Below is a small trained network, with its code and all its weights. Each question gives an input and a class and asks what happens when units are switched off, that is, made to give their printed mean instead of their output.

import numpy as np


def w(rows, s, z=0):
    codes = np.array(rows[::2]) - 128.0
    scale = np.full(codes.shape[1], s)
    scale[-1] = z or s
    return codes * scale


def norm(h):
    return h / np.sqrt((h * h).mean(-1, keepdims=True) + 1e-5)


def f(y):
    return y / 2 * (1 + np.tanh(0.7978845608 * (y + 0.044715 * y**3)))


def log_softmax(a):
    a = a - a.max(-1, keepdims=True)
    return a - np.log(np.exp(a).sum(-1, keepdims=True))


def net(x, mask):
    res = np.array(x, float).reshape(1, 6) / 4 @ E
    u = 0
    for l in range(3):
        y = f(norm(res) @ A[l][:, :-1].T + A[l][:, -1])
        res = res + np.where(mask[u : u + 8], y, B[l][:, -1]) @ B[l][:, :-1]
        u += 8
    return log_softmax(norm(res)[-1] @ U[:, :-1].T + U[:, -1])


A, B = {}, {}
E = w([
[75,216,137,44,118,170,172],'x0',
[62,180,229,178,183,92,182],'x1',
[95,145,123,134,170,253,160],'x2',
[105,140,69,169,103,124,134],'x3',
[121,124,58,193,170,159,128],'x4',
[218,157,154,144,88,176,204],'x5',
],0.0051)
A[0] = w([
[136,161,112,162,212,57,144,151],'L0N1',
[157,155,4,113,48,119,142,98],'L0N2',
[191,124,228,152,78,254,118,127],'L0N3',
[124,100,117,141,154,117,160,174],'L0N4',
[127,115,123,184,61,88,174,115],'L0N5',
[170,93,220,51,95,192,162,156],'L0N6',
[189,60,142,212,127,153,88,12],'L0N7',
[107,129,100,85,50,152,133,244],'L0N8',
],0.0061,0.0011)
B[0] = w([
[121,55,254,105,162,176,145,181],'L0N1',
[151,227,87,162,149,147,107,246],'L0N2',
[88,173,50,155,243,97,140,248],'L0N3',
[125,90,155,173,58,170,124,141],'L0N4',
[145,121,175,119,209,168,152,166],'L0N5',
[152,176,126,103,191,22,104,251],'L0N6',
[27,43,38,121,149,219,186,194],'L0N7',
[24,141,186,235,161,98,118,202],'L0N8',
],0.0056,0.0027)
A[1] = w([
[124,117,143,181,161,201,111,182],'L1N1',
[143,112,57,156,154,133,124,79],'L1N2',
[68,146,134,147,115,188,142,226],'L1N3',
[104,146,162,88,114,79,181,98],'L1N4',
[100,154,154,133,190,39,166,242],'L1N5',
[171,96,45,112,69,146,115,91],'L1N6',
[51,182,150,122,140,164,139,246],'L1N7',
[96,122,111,83,123,64,1,250],'L1N8',
],0.0076,0.0017)
B[1] = w([
[152,145,142,107,105,68,109,185],'L1N1',
[94,108,152,98,112,189,180,174],'L1N2',
[113,145,163,130,91,139,125,183],'L1N3',
[119,2,154,139,122,134,130,173],'L1N4',
[182,124,54,88,121,221,117,254],'L1N5',
[36,195,150,158,57,88,136,162],'L1N6',
[148,96,135,213,34,89,132,223],'L1N7',
[147,164,111,151,143,86,128,212],'L1N8',
],0.0075,0.0054)
A[2] = w([
[120,222,35,127,48,87,125,170],'L2N1',
[126,182,58,98,150,156,164,54],'L2N2',
[198,254,101,187,41,170,142,242],'L2N3',
[126,80,168,160,154,179,179,140],'L2N4',
[213,212,134,9,190,62,69,249],'L2N5',
[165,220,200,116,190,196,155,196],'L2N6',
[94,17,99,75,106,48,19,156],'L2N7',
[188,144,130,109,123,38,82,78],'L2N8',
],0.0059,0.0011)
B[2] = w([
[30,186,185,86,111,89,58,222],'L2N1',
[69,130,120,127,27,117,118,162],'L2N2',
[67,227,156,157,125,70,28,254],'L2N3',
[143,107,137,54,70,176,90,162],'L2N4',
[224,35,99,68,252,59,152,200],'L2N5',
[179,79,73,115,159,42,52,170],'L2N6',
[138,254,139,101,120,90,23,188],'L2N7',
[218,96,103,104,207,173,200,156],'L2N8',
],0.0056,0.0059)
U = w([
[141,21,180,150,103,200,159,124],'0',
[54,227,107,164,102,95,35,222],'1',
[113,125,11,137,137,200,227,1],'2',
[218,126,71,43,241,68,105,125],'3',
],0.011,0.0035)

Each question gives the input, the list of numbers given to net, and the class t.
The units are the neurons (one row each of A and B). Each row of codes is followed by its name. A weight is (code - 128) times the scale printed after its matrix; where a second scale follows, it is the last column's (A, B and U).
mask holds one flag per neuron, layer by layer. A switched-off neuron (its flag False) gives its mean, the last column of its row in B, instead of its output. The means were averaged over made-up inputs and are rounded, as every weight is.
A unit's drop is (log p(t) with every unit on - log p(t) with that unit switched off) / (log p(t) with every unit on - log p(t) with every unit switched off).
The circuit of an input: a set's keep is (log p(t) with only the set's units on - log p(t) with every unit switched off) / (log p(t) with every unit on - log p(t) with every unit switched off). Starting from the 12 units with the biggest drops (on a tie, the unit counted first), units are removed one at a time, each time the one whose removal leaves the highest keep (on an exact tie, the one counted first), for as long as the keep stays at least 0.8.
circuit, biggest first: the units of the circuit, biggest drop first
unit that matters most: the unit with the biggest drop
top k neurons: the k neurons with the biggest drops, biggest first
k most important neurons of layer l: the k neurons of layer l with the biggest drops, biggest first
drop when u is switched off: that unit's drop, to one decimal
input [-3,-2,8,-3,-8,3], class 3: circuit, biggest first	[L0N6]
input [-8,-2,4,-4,-4,7], class 2: circuit, biggest first	[L0N7 L0N3]
input [3,5,6,3,-4,-6], class 0: circuit, biggest first	[L0N2 L2N7 L2N3]
input [-8,8,6,-2,0,4], class 0: 2 most important neurons of layer 2	[L2N5 L2N4]
input [-8,-1,2,8,2,0], class 2: 2 most important neurons of layer 2	[L2N3 L2N1]
input [-5,1,-8,6,-4,4], class 3: 3 most important neurons of layer 1	[L1N7 L1N2 L1N3]
input [-4,-4,5,-2,1,6], class 2: 3 most important neurons of layer 0	[L0N3 L0N7 L0N6]
input [0,-3,6,-1,-3,7], class 3: top 2 neurons	[L0N6 L1N6]
input [5,4,-6,-4,1,6], class 3: 2 most important neurons of layer 0	[L0N6 L0N7]
input [1,1,-1,-2,8,0], class 0: 2 most important neurons of layer 0	[L0N1 L0N2]
input [-4,-8,3,-4,4,6], class 1: top 2 neurons	[L1N6 L1N4]
input [-6,1,4,-1,1,4], class 2: top 2 neurons	[L0N3 L0N7]
input [5,4,2,-7,5,-2], class 0: 3 most important neurons of layer 0	[L0N2 L0N3 L0N1]
input [-6,7,7,-1,4,-5], class 0: unit that matters most	L2N3
input [-6,6,-5,4,-5,0], class 0: 2 most important neurons of layer 0	[L0N6 L0N1]
input [-6,8,8,2,-8,7], class 3: 2 most important neurons of layer 2	[L2N6 L2N1]
input [5,-3,-5,3,-5,-8], class 3: 4 most important neurons of layer 2	[L2N5 L2N8 L2N3 L2N2]
input [-3,5,6,0,-6,1], class 3: 2 most important neurons of layer 0	[L0N6 L0N3]
input [6,4,-3,-2,6,-2], class 0: 2 most important neurons of layer 0	[L0N1 L0N2]
input [5,2,3,-5,-8,2], class 3: unit that matters most	L0N6
input [3,-2,6,-4,8,4], class 1: drop when L2N6 is switched off	0.0
input [-6,-4,5,-4,7,2], class 2: drop when L0N7 is switched off	0.5
input [3,-8,1,-5,2,1], class 1: drop when L1N6 is switched off	0.1
